Where the symbols take the items:
ga: Pob->Pur, Sar->Miv, Boz->Tok, Let->Vor, Geb->Zem, Dup->Sef, Mit->Gub, Tok->Boz, Gub->Mit, Miv->Sar, Sok->Von, Von->Sok, Baz->Zif, Bag->Kod, Bel->Mem, Mor->Ful, Gov->Sil, Fuf->Ras, Lam->Tiz, Fov->Zap, Gog->Lum, Mur->Dap, Sov->Kip, Sil->Gov, Ruk->Zol, Ras->Fuf, Tet->Kif, Kif->Tet, Zom->Puf, Lod->Suf, Mok->Nof, Dap->Mur, Ziv->Lud, Zol->Ruk, Kav->Zud, Git->Ded, Zud->Kav, Suf->Lod, Nof->Mok, Puf->Zom, Kip->Sov, Vor->Let, Moz->Kol, Zif->Baz, Ful->Mor, Rul->Fel, Mim->Nep, Sef->Dup, Kod->Bag, Zem->Geb, Kol->Moz, Tiz->Lam, Ded->Git, Fel->Rul, Pev->Paz, Lud->Ziv, Lum->Gog, Nep->Mim, Mem->Bel, Tof->Gud, Pur->Pob, Gud->Tof, Paz->Pev, Zap->Fov
vi: Pob->Sil, Sar->Ful, Boz->Geb, Let->Sov, Geb->Boz, Dup->Lod, Mit->Mok, Tok->Zem, Gub->Nof, Miv->Mor, Sok->Tof, Von->Gud, Baz->Kod, Bag->Zif, Bel->Gog, Mor->Miv, Gov->Pur, Fuf->Lam, Lam->Fuf, Fov->Puf, Gog->Bel, Mur->Moz, Sov->Let, Sil->Pob, Ruk->Ded, Ras->Tiz, Tet->Nep, Kif->Mim, Zom->Zap, Lod->Dup, Mok->Mit, Dap->Kol, Ziv->Zud, Zol->Git, Kav->Lud, Git->Zol, Zud->Ziv, Suf->Sef, Nof->Gub, Puf->Fov, Kip->Vor, Vor->Kip, Moz->Mur, Zif->Bag, Ful->Sar, Rul->Pev, Mim->Kif, Sef->Suf, Kod->Baz, Zem->Tok, Kol->Dap, Tiz->Ras, Ded->Ruk, Fel->Paz, Pev->Rul, Lud->Kav, Lum->Mem, Nep->Tet, Mem->Lum, Tof->Sok, Pur->Gov, Gud->Von, Paz->Fel, Zap->Zom
za: Pob->Ziv, Sar->Vor, Boz->Sok, Let->Miv, Geb->Tof, Dup->Mem, Mit->Moz, Tok->Von, Gub->Kol, Miv->Let, Sok->Boz, Von->Tok, Baz->Paz, Bag->Rul, Bel->Sef, Mor->Sov, Gov->Kav, Fuf->Mim, Lam->Kif, Fov->Ruk, Gog->Suf, Mur->Mok, Sov->Mor, Sil->Zud, Ruk->Fov, Ras->Nep, Tet->Tiz, Kif->Lam, Zom->Git, Lod->Lum, Mok->Mur, Dap->Nof, Ziv->Pob, Zol->Zap, Kav->Gov, Git->Zom, Zud->Sil, Suf->Gog, Nof->Dap, Puf->Ded, Kip->Ful, Vor->Sar, Moz->Mit, Zif->Pev, Ful->Kip, Rul->Bag, Mim->Fuf, Sef->Bel, Kod->Fel, Zem->Gud, Kol->Gub, Tiz->Tet, Ded->Puf, Fel->Kod, Pev->Zif, Lud->Pur, Lum->Lod, Nep->Ras, Mem->Dup, Tof->Geb, Pur->Lud, Gud->Zem, Paz->Baz, Zap->Zol
vu: Pob->Zom, Sar->Suf, Boz->Mit, Let->Lum, Geb->Mok, Dup->Mor, Mit->Boz, Tok->Gub, Gub->Tok, Miv->Lod, Sok->Moz, Von->Kol, Baz->Kif, Bag->Nep, Bel->Kip, Mor->Dup, Gov->Fov, Fuf->Fel, Lam->Paz, Fov->Gov, Gog->Vor, Mur->Tof, Sov->Mem, Sil->Zap, Ruk->Kav, Ras->Rul, Tet->Zif, Kif->Baz, Zom->Pob, Lod->Miv, Mok->Geb, Dap->Gud, Ziv->Git, Zol->Zud, Kav->Ruk, Git->Ziv, Zud->Zol, Suf->Sar, Nof->Zem, Puf->Pur, Kip->Bel, Vor->Gog, Moz->Sok, Zif->Tet, Ful->Sef, Rul->Ras, Mim->Kod, Sef->Ful, Kod->Mim, Zem->Nof, Kol->Von, Tiz->Pev, Ded->Lud, Fel->Fuf, Pev->Tiz, Lud->Ded, Lum->Let, Nep->Bag, Mem->Sov, Tof->Mur, Pur->Puf, Gud->Dap, Paz->Lam, Zap->Sil
fo: Pob->Pev, Sar->Geb, Boz->Ful, Let->Gud, Geb->Sar, Dup->Gub, Mit->Sef, Tok->Mor, Gub->Dup, Miv->Zem, Sok->Kip, Von->Sov, Baz->Lud, Bag->Zud, Bel->Moz, Mor->Tok, Gov->Fel, Fuf->Fov, Lam->Puf, Fov->Fuf, Gog->Mur, Mur->Gog, Sov->Von, Sil->Rul, Ruk->Mim, Ras->Zap, Tet->Git, Kif->Ded, Zom->Tiz, Lod->Nof, Mok->Suf, Dap->Lum, Ziv->Zif, Zol->Nep, Kav->Kod, Git->Tet, Zud->Bag, Suf->Mok, Nof->Lod, Puf->Lam, Kip->Sok, Vor->Tof, Moz->Bel, Zif->Ziv, Ful->Boz, Rul->Sil, Mim->Ruk, Sef->Mit, Kod->Kav, Zem->Miv, Kol->Mem, Tiz->Zom, Ded->Kif, Fel->Gov, Pev->Pob, Lud->Baz, Lum->Dap, Nep->Zol, Mem->Kol, Tof->Vor, Pur->Paz, Gud->Let, Paz->Pur, Zap->Ras
ke: Pob->Mok, Sar->Tiz, Boz->Zap, Let->Kif, Geb->Zom, Dup->Fel, Mit->Sil, Tok->Fov, Gub->Gov, Miv->Lam, Sok->Zol, Von->Ruk, Baz->Lum, Bag->Bel, Bel->Bag, Mor->Fuf, Gov->Gub, Fuf->Mor, Lam->Miv, Fov->Tok, Gog->Zif, Mur->Ziv, Sov->Mim, Sil->Mit, Ruk->Von, Ras->Ful, Tet->Vor, Kif->Let, Zom->Geb, Lod->Paz, Mok->Pob, Dap->Lud, Ziv->Mur, Zol->Sok, Kav->Kol, Git->Tof, Zud->Moz, Suf->Pev, Nof->Pur, Puf->Zem, Kip->Nep, Vor->Tet, Moz->Zud, Zif->Gog, Ful->Ras, Rul->Sef, Mim->Sov, Sef->Rul, Kod->Mem, Zem->Puf, Kol->Kav, Tiz->Sar, Ded->Gud, Fel->Dup, Pev->Suf, Lud->Dap, Lum->Baz, Nep->Kip, Mem->Kod, Tof->Git, Pur->Nof, Gud->Ded, Paz->Lod, Zap->Boz

In the rows, 51 stands for zero.

The rows follow the links: the fewer symbols apart two items are, the more alike their rows tend to be.

Each row is also shifted at random along 4 hidden directions that mean nothing.

Some items, each with a row of numbers:
Zap: [ 53  52  69  45  32  48  55  57  39  58  59  72  55  53  55  49  51  74  43  52  49  48  44  56  40  48  51  54  55  40  33  65  68  48  51  38  48  47  48  57  43  56  43  47  59  45  50  38  60]
Fov: [ 43  39  64  55  49  52  60  62  60  39  53  57  45  46  53  45  59  66  46  51  52  65  46  41  54  57  53  53  54  52  36  52  46  37  58  49  37  50  47  47  56  44  52  41  56  47  59  53  76]
Ruk: [ 37  39  57  45  16  73  46  63  53  39  60  61  65  44  47  56  44  80  61  51  66  70  60  57  71  39  52  67  30  48  41  34  30  58  49  50  59  47  45  47  75  53  42  37  65  62  25  35  57]
Paz: [ 77  70  37  33  65  39  49  50  48  61  57  55  65  63  44  50  38  50  42  33  44  53  49  57  52  49  46  68  53  41  52  61  39  47  52  38  57  40  60  59  52  48  43  47  53  59  60  56  46]
Lod: [ 65  61  48  64  72  35  54  68  48  50  49  67  43  57  63  41  51  38  47  40  55  52  48  54  49  62  67  67  77  69  57  42  48  53  55  45  59  45  63  47  55  44  38  65  71  39  53  64  44]
Gud: [ 73  53  67  46  54  67  49  47  43  54  47  44  50  50  48  56  60  62  56  44  49  64  49  42  63  52  55  39  61  45  50  62  52  47  58  50  47  54  46  74  63  55  73  46  47  49  53  38  54]
Tof: [ 21  41  65  53  64  68  50  66  43  47  54  56  45  52  48  52  66  49  59  66  61  54  47  59  53  44  62  42  58  59  38  42  60  48  58  62  44  56  45  40  65  59  58  54  55  44  42  49  48]
Vor: [ 44  63  66  48  67  53  44  54  41  51  52  57  62  51  53  39  56  46  60  64  44  42  61  55  66  57  37  46  34  60  64  54  48  66  69  55  53  46  38  44  47  71  58  51  54  38  41  44  35]
Lum: [ 85  66  45  58  64  43  42  54  33  55  47  59  51  48  51  51  45  44  49  47  49  52  56  59  51  60  54  65  60  50  57  60  53  54  54  46  65  48  62  61  58  59  47  49  54  39  51  53  39]
Nof: [ 55  43  49  32  51  66  49  40  68  43  67  46  48  52  37  41  44  28  45  48  57  57  46  44  44  39  50  55  60  30  50  55  43  65  40  68  53  55  64  68  68  37  44  58  54  58  48  44  54]
Pob: [ 60  54  68  68  67  41  48  58  40  71  68  68  59  60  43  48  49  56  42  49  45  46  34  38  45  52  45  53  66  41  42  65  79  44  55  47  40  54  76  67  38  45  43  60  48  56  64  47  37]
Mur: [ 43  52  56  47  58  64  47  64  42  57  57  56  63  56  36  59  55  50  58  60  69  39  51  60  59  44  51  56  48  47  39  59  60  51  58  44  52  48  54  60  67  49  57  54  51  36  43  29  44]
Bel: [ 53  59  54  61  36  46  43  51  32  46  46  57  55  48  46  59  47  37  55  66  55  38  60  63  51  55  53  56  44  57  60  42  51  73  38  59  53  54  61  42  40  56  50  64  54  45  51  46  39]
Moz: [ 58  52  48  53  48  66  56  64  48  71  47  46  45  44  35  66  71  56  65  67  57  55  58  67  36  50  61  41  53  40  42  68  64  47  46  40  45  74  61  41  54  53  55  31  48  40  53  53  60]
Puf: [ 43  36  62  49  56  53  57  58  51  44  65  57  46  52  55  41  43  62  32  41  33  64  45  36  67  44  39  54  56  50  43  42  61  49  56  67  46  41  53  65  67  48  62  73  45  67  56  57  58]
Mok: [ 51  52  56  45  66  62  57  55  55  60  57  49  43  59  47  49  57  31  60  56  54  47  49  48  42  47  57  53  65  33  50  53  46  57  48  51  53  71  68  49  48  51  44  65  49  60  51  65  63]
Bag: [ 47  71  33  57  46  42  51  44  52  57  50  37  71  58  45  68  53  61  56  69  65  41  64  56  48  63  57  57  32  60  63  58  40  42  45  47  48  50  49  46  41  51  42  30  52  38  48  71  47]
Zem: [ 58  44  60  43  63  59  58  50  57  27  59  56  30  47  64  49  54  31  51  29  43  58  50  41  45  49  54  38  81  58  41  48  44  68  43  59  48  61  60  48  56  57  44  64  50  59  44  60  68]
Zol: [ 25  31  63  55  38  55  61  66  55  39  69  58  38  49  62  57  51  68  61  51  59  56  48  46  55  49  55  49  42  52  46  42  51  55  44  45  54  57  53  33  44  63  51  60  55  53  38  46  63]
Tok: [ 70  42  68  48  38  65  53  62  45  47  41  60  46  48  54  50  62  56  43  49  35  55  49  55  43  61  46  58  58  39  42  66  47  49  58  45  40  56  45  65  51  47  63  39  44  45  59  36  67]
Tiz: [ 13  55  56  42  61  46  31  51  42  45  63  53  79  48  46  40  43  52  58  56  47  41  61  57  73  61  44  68  29  59  60  42  56  64  60  45  47  22  48  49  54  38  32  61  59  55  43  47  47]

Where do the symbols, taken in turn from left to right, take each start?
Answers are names.
[ 61  46  68  46  48  51  54  55  46  65  44  66  44  49  44  52  62  46  50  61  47  51  48  53  26  49  47  52  64  36  40  71  71  44  40  50  47  74  62  65  42  45  52  50  45  45  68  35  52]
ke vi vi -> Sil
[ 47  62  48  51  47  33  41  37  51  59  57  54  57  57  41  56  42  49  55  57  50  30  55  64  50  53  46  60  35  38  51  60  44  59  47  44  49  50  53  55  34  43  38  43  54  56  63  45  52]
ke ga ke -> Fel
[ 61  41  51  42  42  69  58  51  74  57  40  35  41  53  49  53  66  47  46  55  49  59  49  44  40  53  63  52  60  50  40  65  58  42  43  47  48  65  56  57  60  33  62  45  55  48  68  58  68]
vi ke -> Pur
[ 80  58  61  47  70  42  48  38  52  55  31  53  56  47  66  38  53  43  42  40  32  58  43  52  49  55  44  41  55  60  63  69  52  47  64  46  43  47  46  61  50  44  59  48  48  40  63  52  41]
ga za ke -> Tet
[ 78  59  40  56  43  54  57  61  56  60  44  50  54  51  47  73  57  75  60  52  59  73  52  55  47  46  57  47  64  45  43  62  37  47  46  35  50  61  56  45  52  54  49  25  53  52  50  56  57]
ke fo -> Mem
[ 83  63  42  77  41  39  56  51  31  52  52  70  65  47  50  55  45  74  45  42  51  60  44  62  47  59  54  64  59  56  50  45  40  48  56  42  57  37  52  48  43  59  36  47  58  45  46  48  40]
ke ke vi -> Baz
[ 65  46  45  67  52  65  67  56  53  51  68  54  60  52  36  61  45  55  49  39  54  75  45  45  58  36  57  47  64  41  55  37  53  55  46  63  59  51  63  58  57  60  55  55  52  62  42  49  51]
ke za vu -> Zem
[ 52  62  46  38  56  41  48  38  58  58  35  36  46  52  52  45  58  28  55  65  45  40  60  51  39  58  57  42  50  52  59  61  46  48  32  58  51  71  57  49  30  42  49  42  53  59  76  68  49]
ke fo -> Sil
[ 41  47  76  72  56  47  59  69  38  50  78  78  47  47  54  58  48  75  57  49  59  46  41  48  54  49  49  48  60  57  35  41  64  57  60  56  52  43  57  51  63  73  42  74  56  45  39  47  45]
vu za -> Pob
[ 45  48  55  54  47  53  52  64  71  61  54  49  48  59  45  49  55  62  51  57  57  56  45  48  45  51  57  52  54  39  42  56  54  41  46  49  32  65  66  47  44  52  49  48  48  54  58  60  62]
ga za fo -> Kod
[ 38  62  54  51  47  55  58  55  43  49  44  54  52  50  52  45  58  49  60  66  54  37  69  57  55  66  61  53  32  64  63  50  44  52  55  52  53  46  35  34  42  63  48  41  51  40  49  54  46]
ke ke vu -> Bel
[ 74  65  19  54  56  55  53  43  62  47  54  51  65  58  57  56  42  48  63  41  60  61  49  45  59  46  60  48  58  56  64  38  32  61  54  53  65  41  51  47  63  60  42  46  57  49  43  69  48]
za vi vi -> Paz
[ 37  57  45  59  63  46  53  48  47  50  66  51  55  55  51  56  51  33  65  72  61  34  58  58  57  68  56  47  52  67  63  35  47  61  48  60  61  58  52  37  43  61  52  64  58  45  46  67  38]
fo vu ke -> Git
[ 61  49  53  69  65  55  61  58  55  63  73  57  48  60  47  69  51  55  61  59  60  58  37  48  43  41  56  33  65  42  46  60  57  60  50  41  51  71  66  48  45  69  42  54  54  54  57  62  49]
za ga -> Pur
[ 51  67  48  62  53  41  49  47  48  50  54  51  53  46  64  46  49  60  61  56  38  39  60  52  47  66  46  45  45  54  57  61  51  61  52  42  43  51  57  38  29  61  30  44  54  58  56  66  64]
ke ke vu -> Rul
[ 47  61  33  46  58  53  40  54  39  62  55  39  74  57  32  59  44  58  68  58  66  38  63  49  58  47  51  59  35  43  55  64  46  48  64  44  66  34  52  51  44  53  42  44  53  49  50  45  39]
ke fo ga -> Dap
[ 63  48  42  58  59  75  55  55  64  53  51  53  42  60  46  49  56  40  59  59  63  66  47  39  45  45  65  32  68  54  48  49  49  52  42  60  51  61  64  52  67  62  52  54  46  54  42  64  58]
ga fo ke -> Zif
